Below is a small trained network, with its code and all its weights. Each question gives an input and a class and asks what happens when units are switched off, that is, made to give their printed mean instead of their output.

import numpy as np


def w(rows, s, z=0):
    codes = np.array(rows[::2]) - 128.0
    scale = np.full(codes.shape[1], s)
    scale[-1] = z or s
    return codes * scale


def norm(h):
    return h / np.sqrt((h * h).mean(-1, keepdims=True) + 1e-5)


def f(y):
    return y / 2 * (1 + np.tanh(0.7978845608 * (y + 0.044715 * y**3)))


def log_softmax(a):
    a = a - a.max(-1, keepdims=True)
    return a - np.log(np.exp(a).sum(-1, keepdims=True))


def net(x, mask):
    res = np.array(x, float).reshape(1, 2) / 4 @ E
    u = 0
    for l in range(3):
        y = f(norm(res) @ A[l][:, :-1].T + A[l][:, -1])
        res = res + np.where(mask[u : u + 4], y, B[l][:, -1]) @ B[l][:, :-1]
        u += 4
    return log_softmax(norm(res)[-1] @ U[:, :-1].T + U[:, -1])


A, B = {}, {}
E = w([
[190,110,90,42,10,105,129,65,250,70],'x0',
[32,182,43,133,162,40,148,85,235,252],'x1',
],0.0036)
A[0] = w([
[196,96,124,128,86,154,182,174,136,119,161],'L0N0',
[69,125,137,239,187,131,142,160,79,155,124],'L0N1',
[160,122,154,115,90,190,172,140,129,76,117],'L0N2',
[107,158,166,173,193,167,161,254,12,149,252],'L0N3',
],0.0054,0.0029)
B[0] = w([
[140,132,112,127,137,136,89,106,98,154,151],'L0N0',
[118,137,155,158,125,206,80,121,90,105,199],'L0N1',
[133,149,140,128,82,153,101,96,114,152,156],'L0N2',
[127,123,95,244,206,122,106,149,64,195,254],'L0N3',
],0.011,0.0098)
A[1] = w([
[75,105,103,110,163,45,254,154,185,139,1],'L1N0',
[184,40,165,120,103,182,100,148,59,38,32],'L1N1',
[142,119,77,152,106,108,124,70,136,175,208],'L1N2',
[174,63,89,162,143,101,125,126,99,158,149],'L1N3',
],0.0055,0.00085)
B[1] = w([
[79,215,209,143,126,184,254,178,171,135,219],'L1N0',
[43,101,233,175,184,137,166,61,170,221,198],'L1N1',
[75,78,155,60,127,141,169,216,71,36,252],'L1N2',
[79,149,42,116,89,119,118,151,180,144,230],'L1N3',
],0.0052,0.0027)
A[2] = w([
[166,126,84,97,108,120,107,135,121,81,155],'L2N0',
[166,113,149,246,170,139,122,129,110,167,124],'L2N1',
[124,106,159,255,182,147,137,130,88,147,2],'L2N2',
[129,137,146,149,106,152,107,84,95,144,218],'L2N3',
],0.0096,0.00054)
B[2] = w([
[154,41,79,210,181,26,71,180,64,131,130],'L2N0',
[63,224,38,142,210,51,121,216,53,165,235],'L2N1',
[70,225,7,254,228,131,71,143,100,233,249],'L2N2',
[142,170,210,97,152,201,133,122,184,174,167],'L2N3',
],0.005,0.016)
U = w([
[151,58,59,107,105,45,91,147,105,80,122],'0',
[140,127,135,136,156,124,142,113,116,80,3],'1',
[171,121,216,86,99,188,78,71,116,148,144],'2',
[77,168,141,89,121,118,245,156,180,94,185],'3',
[84,199,94,188,204,144,89,139,56,184,187],'4',
],0.012,0.0045)

Each question gives the input, the list of numbers given to net, and the class t.
The units are the neurons (one row each of A and B). Each row of codes is followed by its name. A weight is (code - 128) times the scale printed after its matrix; where a second scale follows, it is the last column's (A, B and U).
mask holds one flag per neuron, layer by layer. A switched-off neuron (its flag False) gives its mean, the last column of its row in B, instead of its output. The means were averaged over made-up inputs and are rounded, as every weight is.
A unit's drop is (log p(t) with every unit on - log p(t) with that unit switched off) / (log p(t) with every unit on - log p(t) with every unit switched off).
The circuit of an input: a set's keep is (log p(t) with only the set's units on - log p(t) with every unit switched off) / (log p(t) with every unit on - log p(t) with every unit switched off). Starting from all 12 units, units are removed one at a time, each time the one whose removal leaves the highest keep (on an exact tie, the one counted first), for as long as the keep stays at least 0.8.
units of the circuit, in order: the units of the circuit, biggest drop first
top k neurons: the k neurons with the biggest drops, biggest first
k most important neurons of layer l: the k neurons of layer l with the biggest drops, biggest first
drop of u: that unit's drop, to one decimal
input [7,-4], class 2: units of the circuit, in order	(L0N3, L2N2)
input [7,-2], class 2: units of the circuit, in order	(L0N3, L2N2, L2N1)
input [5,3], class 3: top 2 neurons	(L0N1, L0N3)
input [2,4], class 3: top 3 neurons	(L0N3, L0N1, L2N2)
input [1,8], class 3: top 2 neurons	(L0N3, L2N2)
input [5,0], class 0: top 4 neurons	(L0N1, L0N3, L2N2, L2N0)
input [8,-1], class 0: top 4 neurons	(L0N1, L2N0, L2N2, L0N3)
input [4,3], class 3: top 3 neurons	(L0N1, L0N3, L2N2)
input [3,-5], class 2: top 2 neurons	(L0N3, L0N2)
input [2,-1], class 2: top 3 neurons	(L0N3, L2N2, L2N1)
input [0,4], class 3: top neuron	(L0N3)
input [7,1], class 0: top 2 neurons	(L0N1, L0N3)
input [1,-2], class 2: top 3 neurons	(L0N3, L2N2, L0N2)
input [3,3], class 3: top 3 neurons	(L0N1, L0N3, L2N2)
input [7,-1], class 0: 2 most important neurons of layer 1	(L1N0, L1N2)
input [4,5], class 3: drop of L0N3	0.7
input [6,6], class 3: drop of L2N2	0.1
input [6,-6], class 2: drop of L0N3	1.0
input [5,1], class 0: most important neuron of layer 0	(L0N1)
